Each row has a class, written after it.
[   8 -134  -16 -505  100 -165 -552 -132 -196  111 -133 -167   87 -136
  -72  -92  529 -143  152   90  -31  -19 -149 -190  179   19   31  299
   75  110 -117  218    0] | B
[ 311 -493   62   62  189   70 -295 -320  -64 -165 -169 -193  165  -86
  153  -82  337   43  110  235   56  -21 -207  -61  136  117 -245   70
  -35  -83   -2   14  454] | L
[ 335 -242  -37 -320  -17  290 -209 -121  -12  -60 -348 -131  177  114
  -38  -20  572  -40  254  174  269  205  119 -193    4  430 -179   89
  138 -186  -15  -16  527] | R
[-103  -92  108 -355 -112  318 -433 -389  134   65 -251   55 -166 -284
  202 -123 -316  112  194 -117   20 -205  141 -113 -303  -25  139   92
  185  394  -76  -38 -232] | N
[ 225 -146   39 -203  -82  388 -136 -232  -65  214 -452  -60  -44   60
   20  -14  618 -183  518  -84  246  -60  -40 -274 -137  -51  -73  132
  -51  -95   49   35 -108] | B
[ -62 -108  124 -428 -198  -45 -416    1  -43 -129  -88 -293   60  141
  108 -560  288  142 -144  -44   69 -173  -79  139 -170   79 -278  186
 -187 -373  -77   29  303] | Z
[ 139  196  -38  414 -165  135  134   93   -1 -564  -33   16 -380  183
  189 -138 -173 -273  -96   63  -67   75  252  201   98 -458   76  204
  293  206  217  261 -299] | B
[ 343 -217  121 -186  124  146 -214 -367 -200  -27 -220 -162 -262  -65
  135  -40  359  -56   64  409  123 -214   95 -292   82  175 -201   14
  401  -31 -151  209  554] | N
[-154 -136   85 -188 -198   87 -101    2  -43 -116  -93 -191  107 -183
  282 -295   79   84  -74   20  -89 -160  -54  252  -34   33 -148  210
 -380  -43  -33   12  119] | K
[ 110   84   91 -158  169  -20  -30  -21 -102   50 -205  260 -102 -449
 -226  481  380  -47  112  194  -78 -381   59 -165  243 -466  185  -13
  202  455 -102  -93  296] | B
[ 262  -30  -71  146 -288  305 -177 -117  192  -35 -244 -140    9  215
  373 -298 -206 -120 -142  181  315  -61   56  174 -141   84   65  147
 -179 -347   96  285  310] | R
[ 193    3 -110   61  112  178  482  249  -98   96 -143   38   71 -193
  190  196  -38 -181   32   39   12 -177 -112   45  193 -262  270  246
  171  301  115   84  182] | Z
[ 139 -154  -42  266 -206  496   78 -493  -40  112 -115   80  148   12
  342  312   -2  -92 -109   68   39 -161  143  -67 -291 -489  252  -93
  175  -67   60 -150  -31] | F
[  26   28   79   78   16  266  766  555 -500  -62  -59 -261  -10  231
  361  -78  -50 -132  225   46  100  401  103  126  -54  354 -188  118
  425 -240  294   84  649] | Y
[ 239 -109  -31 -112   60  512   16 -239  141  109 -318  -50  102  -38
  193 -108   69  112  -63  201 -115  -94 -119  125 -316   31   -5  -41
 -203  -30  192  392  555] | N
[ 257 -101   26   55   11   -9  -46  105 -101  -49 -215   96 -129  137
  262 -159  -20 -249 -117  -73 -129 -352 -220  177    7 -145  -38   46
   62  300  115   85  568] | S
[ -60    4  -31 -290  242  -39 -107   66 -269  156 -192   44   52 -428
 -150  111  460  -28  240  207  164 -102   33 -303  301    4 -120  211
  415  188 -336 -128   49] | R
[  14 -190  172 -370  224  147  -50  -70 -159  215 -229 -150  231 -320
 -139  -50  731  211  205  271  -13 -191    2 -112   19   45 -229   98
  188 -219 -106   23  434] | B
[ 128  121   20  152 -257  363  354 -412 -286  306 -118   71   15   84
  168   11  167  -27  -67  179 -134 -220  105 -100 -168 -163  -73 -207
    7 -318  -71  -41  287] | T
[ -53  242  210  326  213 -154  -85  162   21 -340 -219  173 -146 -105
   12 -357   88  -78 -225  151 -162 -236   96  164   36  -88 -192  113
  322  219  107  187  247] | Y
[ -68 -164 -265 -217  115  285  137 -327  -82  248 -187   -2    0   29
  202  -20 -203 -158   36   16 -185  -21  -90 -391 -173   87   51 -121
  598  469 -422    4  279] | F
[ 259  160  113  332  194 -186   -6  -53  -95   81   53   61  -52  -53
  101 -334 -202 -152 -210  165 -280 -233  -11  157  242  105  -31   93
  188  -45   40  380  398] | T
[ 187 -201 -131    9   56  243 -322  -44   55  145 -344  -89  174  136
  158   66  322 -371  -39  125  137 -177   96 -272   -2  265   46  -86
  364  -20   44  -41  535] | Y
[ 303  -38  107  109  182  441  -11 -123 -111 -266 -458  -10    2 -208
  316 -141  -24  -79   96  234 -173 -125  176    0   10 -258  332  256
  218  404  251  241  678] | T
[-156  -18  228 -166   25 -168  157   12  -20 -169  -16 -106 -180  -41
  210 -154   28 -195 -249   42 -191   49 -171  222  -38  -17 -114   44
 -279   67   21  232  218] | Z
[ 199 -240  -59 -110  -83  279    2 -116 -149  274   21  -91  -35   40
    7  336  -87    6  196  -29  -31  172  -93  -77 -182   -7  267  -71
  -34 -235   32 -129 -255] | P
[-138  -37  218  285  -45 -125  337  169  -21 -207  120 -215   58   83
  229 -274 -212   68  -39  -64 -161  185  -22   49 -222  499 -237  159
   31 -134  -82  194  797] | F
[ 274 -321   73 -300   31   51 -418  -16 -162  -43 -189 -253  -56  272
   22  -73  560   68   33  152  238  -88 -101 -116 -168   67 -196  145
 -155 -328   89   -1  649] | Y
[  83 -126  -54 -408  291   71 -256  207   25  -81 -234 -153  436   51
  -68 -195  899  -89 -125  151 -116 -169  115  -72  145  379 -295  117
  282   87  103  141  809] | K
[-315  212   51 -284  229   59 -120 -274   54  354 -165  236  247 -210
   91 -262  129  -73 -120  -13  -63 -256   89   14  -30 -121   16  -14
  201  273  -43  -72 -339] | T
[ 152  -76   19  151 -500  349  221 -409 -207  194 -233  100  248  221
  164  208  170 -279  174   39  149   -9   92 -228  -68 -162  105 -352
  441 -182  256 -226 -165] | F
[  87 -183  -66 -400  214  188  -14  288 -188  114   27 -281  337   88
  486    8  -15 -461  -25  -31   14  464 -182  191  118  376  109  150
  201  -61  239  196  287] | S
[ 110   61 -111 -124  244   74   87  158  141   78   77 -149   50 -139
  225 -181  -78 -175 -227   40  -41 -348   67   83  273 -251   34   50
  148   85  139  476  131] | P
[ 120   21  101  341  121 -213  120  307 -196  -80  127  -55  -48  144
  -79 -183   27  -43  -34  -23  -99  153 -149  209   46   46 -134   91
  -11 -351  107  103   57] | P
[-137  -70  189  152 -269  248  321 -446 -126   61 -247  -62   58  143
  400 -332  -72   45  245 -156  -29    8  115   65 -358  697 -339 -200
  340  -89 -217  -72   89] | N
[  94 -306 -100 -223  295  252 -351   20  -73  115  -85 -169  183  -42
  106  133  314 -203    7  289  106  106  -41 -425   78  125 -151   60
  508   58  -36  -17  324] | K
[-104  132 -213   56  100  -80 -125  143  248  159   -4  163  320   21
  145 -301   19 -242 -339 -200  -57 -174  -78  107   -8  171 -171  131
   18  158  -79  100  257] | P
[ -10 -181  182 -228   77  146 -221 -241  -73 -103 -242 -163   18 -307
   44 -279  375  151  207  175 -142 -288  -19 -335   44  153 -135  157
   43  176  -98  -38   83] | L
[  44 -153  117 -150   21  468 -335 -546  133   95  -69  -97  169  -73
  153 -108 -287  233  -84  273 -212  168  -53  -43 -413 -103  158 -193
    4 -214  -21  169  -19] | B
[  65 -118  -40 -420   53  181 -394 -284   71  113 -178   15  -52   89
  178    6   71  163   12  234  294   63 -230  -43 -297  -61 -238  -52
 -240  115   21  261  548] | B
[  -3   -9  101  308    6  -51  178  594 -119  -38  155 -260  -82  287
  451 -350 -226  -84 -293  -35 -143 -247 -206  316 -194  -57  -42  350
  -88  -21  565  487  684] | F
[ 238  -63  339  157   66  127  113  327  -22 -253  129 -338  206   26
  209 -309 -155 -125   41  -20 -211  301   29  137  104  611 -106  -64
  160 -494  207  109  435] | P
[-570  145   95  -68  -35  446  103 -386 -146  122 -125   95   50 -253
  346  -30 -286  256 -190  252  -48   74   88  -29 -524 -369   93 -122
  125  167  -92  -45 -305] | J
[  10 -135  363  508  140 -308 -388  211 -378  -96 -165  -78    7 -174
   26  -90  162  -53   99  168  -92 -175 -152   47  139  116 -119  -12
  227  -40  261  173  673] | J
[ 231 -102 -105 -365  186   97 -243   29 -397  126 -243 -135   80 -155
 -145  158  329  -77  506  187  236  187 -154 -422  340   78  109   26
  178   68 -132  -12   31] | R
[-103  118 -362 -264 -129   -2  -14   92   58   86   68  -66  250  257
  -63 -244   13  -23 -101  -93  109   35  103 -202   16  173   29  134
  111   -5 -121  -61 -157] | Y
[ -59   32   14  115  132  184   58  -82   93 -203 -172   28  -80  -66
  179 -347 -192   28 -117   73 -128 -162  121  -47 -151 -127  -39  123
  244  374   24  218  295] | N
[-243 -254  244   35  194 -199   26  164 -304    3  -90 -279  101  -42
  262 -504  -23  -77   45  -35 -247  -58   17  157   -4  445 -284   35
  519  -83  -65  120  581] | S
[ 127  -33  162  329  -74 -116 -317 -199   18  -45  314  157  -20 -178
  -50  252 -174  -81 -106 -110  -55  -12  224  -90   36 -204   49  -13
   96 -180   -2 -189 -231] | P
[ -84  100  -90  526   45 -192  201  285 -165   22   94 -128 -140  404
  182 -115  -16 -373 -104  -60 -125  -44  145  136   16   65  -15  112
  471   18  253  450  125] | B
[ 211 -119   45  338  105  210   -4   34 -138  -38 -145 -152  -42 -108
   93  205  379  -98  210   55  -74 -178    2 -337  -34  213  -88  102
  294   -1 -167   34  549] | F
[ 587 -122  132  304   76 -214 -190  318 -123 -182  210 -138  -39  119
 -155  138  105    6  162  -68  -15 -130  -56  304  452   64  -32  -92
 -272 -321  421    5  331] | T
[ 415  -83 -121  569  117 -176  276  307 -160 -168  185  -18 -225  382
 -136  -87 -372  151   86   33  -90 -165  -98  -87  151  165  -25  -82
  201  195  205   84  405] | N
[-149  207  -72   61   25  -14 -383  435   52 -110  185  -96  104   52
   -7 -341 -126 -213 -232  -35 -108   73  308   21   87   90   14  276
  294 -128  209  139 -126] | K
[ 448  -95 -279  374 -306  357  193 -342 -244  110 -475  324  -62  202
 -163  351  255  -78  378   65  341  -14  -60 -154  -13 -492   93 -169
  105   43   91 -173  -52] | J
[ -38 -194  205  -51    1   45  -24 -266 -172   65 -256  -81 -160   53
   98 -132 -104  253   55  117 -139 -214 -126  -40 -371 -109  -83 -273
  114    0  -65  175  651] | P
[-221   80  -70 -192   84 -227 -193 -280  109    6  197   56  446  -39
 -291 -482  -27   98 -396   94 -386   63  201   32  100   41  100  -14
   88 -162  -91  -29 -254] | L
[-252   45  230  -40  108   13 -110 -418  201  -71  174   78   -3 -363
   91  -30 -268  171 -426  300  -66 -190  314 -184 -123 -419  -95 -192
  330  -21 -208   57  131] | P
[-171  218 -207 -234  142  294  100  129   51  302  247 -162  182  -43
  270   43 -490   20 -248   86  -59    0  101  -72  -99   12  373  -70
  277  -23  -26  209 -250] | P
[ 276 -243  -20 -129 -132  346 -224  -50   43  -62 -145 -328 -221   55
  130  112  -68 -185  321   46  291  176   83 -288   54  258  202   44
   28 -159  -32    5  -71] | J
[ 302   59  -83 -171  -89  543   75 -162 -249  326 -694  185  239   97
   91 -118  445 -301  465  -33  340 -143   56 -321  -57 -264  186  138
  439   17  182 -132  210] | L
[  47  179  -27 -472  233  328 -133 -370  -89  314 -394  218  192 -193
   38  -70  182 -162   66  166  -36 -171  183 -152   40 -155  253 -148
  384  269  100  136   51] | L
[-134 -280   41  244  232 -115 -637  -88 -203   48 -205  -57   99  -36
 -144  -44  583 -124  100  291  -78  141   12 -277  -62  429 -368  -65
  255  -57    5   33  530] | B
[-268   44   61 -553  -87  116   11 -219 -238   19 -272   30 -436 -242
  190 -118  -70   82  126  187   43  -84  149 -156 -161 -156   96  279
  -32  528 -157  112  -83] | R
[ 265   18  -74 -227  160  609  -22   50  -66  193 -381   93 -276 -281
  140  184  -98   23  109  365  128  -40   17  -76 -192 -292  192  175
  -72  173  126  242  504] | R
[ -94 -153  158  339 -201 -177  -26 -139  151 -267   35  -45 -237  -39
  -45 -441 -128  216 -230    7  -73 -426  214  106  -97 -179 -230  122
   41 -169 -197 -166  -66] | Z
[ 384   78  -48  287   61  264   21  311   -3    2   16  -56 -292  182
  389    9 -299 -300  -62  -61  -70  -46 -208  227  -72   10   96  259
 -201   25  381  392  308] | L
[  52  134   72  685  127 -114 -267  500 -137 -296   63   15   27  -31
 -186  -11   98 -121 -205  143 -255  -57    2  144  181 -284    7    6
  301  -76  460  197  155] | J
[-221  -52 -111 -192 -164   99  -52   75 -259  178 -179 -143 -140 -100
  204 -115 -110 -178  -42  129  171 -165   49  149  102 -445  187   15
   41  -16  143  117 -121] | J
[  79  149   19  -67 -238  358  388 -223  -46   22 -154  -29  175  142
  274 -295 -284 -109  127  -37  -49   15  159 -229  -28   31  245   46
  353  111    2  -68  -50] | T
[-129  -90  106   14 -144  305  -41  199  -30 -162  154 -348   21  -17
  483 -139 -171 -216    6 -168 -197  238  250  150 -147  440 -125  171
   82 -132   95  109  323] | B
[-122   82   64  142 -264 -114  -28  273   17 -155  -75 -133 -113  342
  306 -387 -291 -476 -214   23   92  193  102  197    7  233  116   86
  250 -156  301  171  -92] | P
[-247  102  269  384  -77 -158   -1  443  -62  -47   -5  -62 -294   21
  -93  -87  -59 -128  169  -18  -86  228   79   19 -158  536 -273  124
  134 -228  108   77   43] | K
[  77  140   17  199   53 -334 -236 -167   -4 -198  181  302 -191   71
   -1 -151  133 -201 -644  257 -102 -258    7  118  131 -401 -278   37
   -1  177   88  151  195] | N
[  35   44  -96 -456   60  150  110  -43 -149   14 -170  -26  -70  -45
  -58  -97  212   77   71  156   10   -4   64  -70  -10 -118    4  -14
 -198  140   48  198  444] | F
[ 211  -87   62  147 -120   10    8  -56 -167  -39 -115 -100 -179  346
  240 -327 -285 -332  165  -96   17  241 -196  -57  -52  348  -67   25
  152  -12   95  188  139] | N
[-156   91   37  -64  -37 -191  -24  419  -17 -168  -64  -40  -70  285
  203 -317  242 -330 -307  -71   36  -35 -111  377   33  -58 -167  217
 -127  160  459  293  186] | J
[  16   35  -90  -17  -13  -37 -177  304   22 -154 -351  -22 -127  330
  119 -351  247 -180  -76  -79  111 -167  -98  216 -141 -125 -125  280
   29  177  342  315  310] | Y
